[[-0.9 -0.8 -1.0  0.1 -0.5 -0.7 -2.0  0.3 -1.5  0.4 -0.2 -1.0 -1.5]
 [-0.4 -0.2 -0.7 -0.5  0.0 -0.9 -0.2  0.4 -1.4  0.3  0.0 -0.2 -1.7]
 [-0.6 -0.7 -0.1 -1.0 -0.4 -0.2 -1.1  0.6 -2.1 -0.3 -0.4  0.9 -1.4]
 [-0.9  1.7 -1.2 -1.6  1.3 -1.7 -1.1  0.0  0.3  0.4  0.9 -0.6 -1.5]
 [-0.7 -0.6 -1.2  0.8  0.6 -2.9 -1.6 -0.4 -0.2 -0.1  0.6 -2.1 -1.6]
 [-0.4 -1.7 -0.2 -0.2 -1.3 -1.0 -0.8 -1.4  0.2 -1.7 -1.5  0.2  0.2]] Answer: -0.8

[[-0.06  0.01  0.02  0.17  0.03  0.03 -0.01  0.05 -0.02 -0.07  0.00]
 [-0.12  0.01  0.01  0.12 -0.08  0.01  0.08  0.04 -0.05 -0.12  0.01]
 [ 0.00  0.01  0.06  0.04  0.01 -0.07 -0.06  0.01  0.06 -0.02  0.03]
 [ 0.12  0.01  0.00  0.03  0.08 -0.01 -0.08 -0.04  0.04  0.01  0.00]
 [ 0.04 -0.12 -0.11 -0.03  0.11  0.01  0.12 -0.09  0.00  0.12 -0.03]
 [ 0.09  0.00  0.12 -0.03 -0.02  0.01 -0.16  0.01  0.11  0.00  0.06]
 [-0.03  0.19  0.00  0.19  0.01  0.07  0.02 -0.07 -0.06 -0.06 -0.02]
 [ 0.03  0.05  0.02 -0.02 -0.01  0.00  0.02  0.00  0.02  0.02  0.02]] Answer: 0.01

[[ -86.6   41.8   87.3   74.8   34.0 -198.6  148.4   34.1]
 [ -70.4 -177.5    1.6  -73.3   65.0 -155.3   95.6   93.7]
 [-163.7  175.0   29.6  100.2  -83.7   36.8  -10.2   23.5]
 [ 157.2   23.8   38.6   24.8 -201.4  155.6   54.0   20.7]
 [  95.4   48.3  -93.3   38.2  -16.1    8.4   31.9 -228.7]
 [-200.6  -27.9   39.9  -43.0   -4.0  -88.6  114.5  159.0]
 [  33.9   -4.6    3.1 -208.4 -114.0   55.8    7.9   26.1]
 [  36.4  -85.5 -100.1   94.8   84.1  125.3  -41.7 -171.5]
 [ -64.2 -157.1   33.8  139.0   -5.3  131.1 -104.5 -116.0]
 [ -50.2  186.9   55.3   27.3   26.8   13.9 -211.8   56.9]] Answer: 41.8

[[  6.60  -8.37   0.04  -2.44  20.63  -6.18  -7.08   2.43  -7.00]
 [ 14.31  -3.98 -28.31  -1.27   3.37   4.04   0.66  -3.59   4.07]
 [ -6.12  -0.87   8.13  -3.00   2.61   1.53  -3.31 -13.96  -2.15]
 [ -1.08 -10.16   8.52   5.35   9.85   3.59 -13.86   1.37  11.55]
 [ -9.97   7.53  22.44   4.66   6.59  -1.75   2.59   1.70   1.80]
 [  0.17 -11.69  -2.14   6.35 -17.29   2.03  -7.62 -12.79   6.10]
 [  9.59  -9.37   0.36  -0.77  14.83 -10.09   2.10   4.68   1.45]
 [  2.57  -7.40   7.50   5.81   5.40  -4.61  -5.05   9.71   1.76]
 [ -4.01   1.96  -6.81   4.97  -3.81   1.03  -6.82   1.81   3.78]
 [-10.24  -9.60  -2.65   5.65   4.58  -9.18 -12.32   0.95   0.46]
 [ -1.19  -0.54   3.89  -3.08 -17.91   3.89  -4.84  -2.74   1.22]] Answer: -8.37

[[ 17.23  -8.50 -12.29 -23.32  -1.59  10.62  16.50   0.35  -0.82   2.09
  -20.42  13.15   4.95   3.60]
 [  1.94  -3.82 -14.65 -18.26   6.00   6.37  -4.27   3.60  -6.09 -16.12
   -9.37  -2.17 -17.67 -15.66]
 [  5.02  -2.25 -16.96 -18.77   8.60   8.58  -0.78   7.16  -7.38 -16.63
   -9.38  -0.37 -16.73 -15.17]
 [  2.72  -1.15 -11.54 -19.63  11.35  11.30  -7.86   5.83  -1.05 -18.63
   -6.29  -1.36 -23.23 -19.14]
 [ -8.35 -25.31  12.77 -16.70 -29.97 -16.15 -14.86 -26.60   6.93  16.50
    6.63   7.17  17.99   1.82]
 [-18.02 -14.83   6.35  -3.06 -16.62 -13.45 -20.71 -19.57   1.75   0.71
   -0.51  -9.67  -6.42  -8.47]
 [  0.04 -20.24 -20.70 -15.39   5.05   8.31  -4.06  12.45 -13.67  -4.11
    8.26   7.09  -8.20 -26.97]
 [ -7.19  -1.00  -0.42  -2.43  -3.64  -1.49  -5.66 -12.24   3.27  -7.52
  -22.64 -11.86 -16.50  -1.28]
 [ 10.38 -10.46 -21.08 -22.99  -4.95   1.00  11.25   1.67 -13.94  -5.50
  -14.66   6.55   3.49  -3.39]] Answer: -8.50
